[[134 146 147 120 102 154 133 137 143 122]
 [121 127 112 139 133 102 107 105 144 103]
 [129 138 116 133 108 103 155 129 133 153]
 [101 151 149 133 115 118 115 151 107 144]
 [153 124 144 136 108 119 105 148 135 153]
 [150 110 108 138 101 145 150 113 154 120]] yields 120

[[103 136 139 135 121 152 109 117 115]
 [120 144 118 127 144 118 128 134 128]
 [112 138 128 137 126 135 132 138 121]
 [125 140 131 128 148 105 134 128 123]
 [131 126 124 131 118 113 143 137 128]
 [127 155 126 148 146 137 119 153 107]
 [106 131 112 154 121 133 121 128 137]
 [104 117 123 112 128 125 128 134 136]
 [122 154 136 112 135 128 133 126 127]
 [122 127 114  99 122 147 130 136 125]] yields 125

[[123 131 139 130 124 144]
 [138 124 122 114 140 120]
 [129 128 118 117 139 112]
 [116 128 134 117 144 135]
 [132 119 131 125 134 149]
 [133 126 110 132 126 112]
 [127 122 135 124 135 149]
 [116 130 127 136 119 134]
 [125 117 109 131 137 133]
 [116 126 133 119 144 139]
 [138 119 131 125 130 148]] yields 148

[[117 130 130 119 119 122 102]
 [122 134 130 120 122 139 138]
 [131 131 131 127 133 125 114]
 [129 129 134 116 134 133 127]
 [119 124 121 126 112 135 134]
 [137 126 125 126 123 125 128]
 [117 124 126 132 130 120 132]
 [127 132 123 127 122 115 134]
 [133 126 129 118 124 134 130]
 [140 127 126 130 123 134 118]
 [133 127 126 129 130 128 135]
 [135 127 120 131 131 129 129]] yields 129

[[135 143 109 108 138 107 138 123 137]
 [134 141 120 115 136 119 134 122 134]
 [132 131 141 132 142 140 137 107 139]
 [121 124 138 134 124 135 120 135 123]
 [146 144 107 110 140 110 140 115 137]
 [142 130 117 120 121 113 121 127 117]
 [139 147 121 115 135 116 127 122 132]
 [132 142 120 115 137 115 132 124 133]
 [134 117 136 139 119 136 125 130 116]
 [125 117 127 135 116 126 121 137 114]
 [138 117 130 135 117 126 122 135 114]] yields 114

[[113 138 114 121 132 147 132]
 [124 141 131 140 133 131 127]
 [146 136 145 106 104 127 120]
 [126 157 140 134 130 144 121]
 [111 157 147 128 123 111 119]] yields 119
---
Input: [149 130 117 151 134]
Output: 130

Input:
[[115 120 135 118 135 120 133]
 [137 140 107 126 108 141 103]]
Output: 126

Input: [134 105 111 150 138 126 137]
Output: 150

Input: [114 115 154 149 154 140]
Output: 154

Input: [126 151 117 138]
Output: 126

Input:
[[133 130 129 117 126 136]
 [132 127 130 152 121 132]]
Output: 130

Input:
[[137 138 114 108 126]
 [128 157 119 121 110]]
Output: 157
---
115  125  104  116  124
129  133  132  131  136
110  125  129  108  133
-> 125

114  117  115  152 -> 114

128  131  146  149 -> 128

116  136  111  121  126  124  121
126  132  132  127  112  118  113
122  140  123  132  105  126  128
-> 132

127  130  136  121  125  111
136  130  156  121  138  119
127  118  126  121  138  119
-> 126

130  150  138  123  115  135  140 -> 123

127  100  158  131  114 -> 100
---
[[140 153 136 125 144]
 [140 140 136 125 153]
 [140 153 136 125 144]]
140

[[141 132 109 107 128 118 151]
 [132 129 100 100 128 115 146]
 [148 121 100 118 115 112 150]]
132

[[122 112 121 111 124 123]
 [124 107 123 107 127 126]
 [118 122 118 126 119 118]]
124

[[144 128 123 131]
 [120 107  98 112]
 [125 128 147 148]]
120

[[129 145 132 127]
 [131 131 138 139]
 [129 123 125 105]]
131

[[136 105 130 134 117]
 [132 109 138 134 112]
 [131 109 140 152 113]]
132

[[113 151 103 131 115]
 [117 120 136 114 113]
 [123 117 137 118 121]]
117

[[137 125 126 129 130 127]
 [123 129 126 125 122 123]
 [100 129 124 124 130 120]]
123

[[107 107 116 126 127 139]
 [149 149 140 128 130 116]
 [128 128 138 139 151 124]]
149

[[115 132 138 129]
 [100 140 132 132]
 [149 123 115 104]]
100
---
array([129, 104, 121, 146, 125]) | 146
array([117, 137, 149, 135, 126]) | 135
array([119, 145, 115, 110, 106]) | 110
array([110, 156, 154, 136, 100]) | 136
array([126, 108, 107, 144, 101]) | 144
array([146, 102, 146, 140, 111]) | 140
array([123, 152, 116, 132, 120]) | 132
array([149, 102, 142, 131, 107]) | 131
array([125, 117, 147, 137, 154]) | 137
array([144, 105, 124, 118, 140]) | 118
---
[[124 142 134 128]
 [121 133 100 131]
 [131 125 118 125]] | 142

[[135 130 114 123 121 130]
 [122 125 124 129 105 122]] | 130

[114 153 135 143] | 153

[122 156 118 113 152 125 112] | 156

[131 106 144 102 143] | 106

[146 133 103  99 158 152 115] | 133

[132 115 110 131 157] | 115

[[128 147 124 144 113 111]
 [106 103 146 133 124 120]] | 147

[[148 121 108 120 108]
 [150 123 102 122 102]] | 121

[118 107 109 147 148 112 115] | 107
---
[[149 112 134 113]
 [151 120 144 116]
 [128 119  98 123]]: 120

[[123 126 131 136 126 137]
 [147 126 138 117 151 113]
 [148 112 141 119 140 121]]: 117

[[141 104 138 124 122 133]
 [121 114 144 107 136 133]
 [141 132 129 111 147 132]]: 107

[[129 105 127 114]
 [103 120 109 139]
 [122 124 146 128]]: 120

[[128 126 142 152 125]
 [136 110 124 125 129]
 [120 130 117 149 131]]: 124

[[121 116 130 127 106 121]
 [121 132 126 145 118 135]
 [125 147 129 128 132 131]]: 145

[[136 135 131 124 120 125]
 [136 112 125 132 138 134]
 [129 127 145 106 123 114]]: 132

[[141 120 126 131 116 148 127]
 [129 127 117 125 130 146 120]
 [113 105 117 120 137 108 138]]: 130

[[133 132 113 124 119 127]
 [136 137 137 103 137 114]
 [137 142 133 111 139 112]]: 103
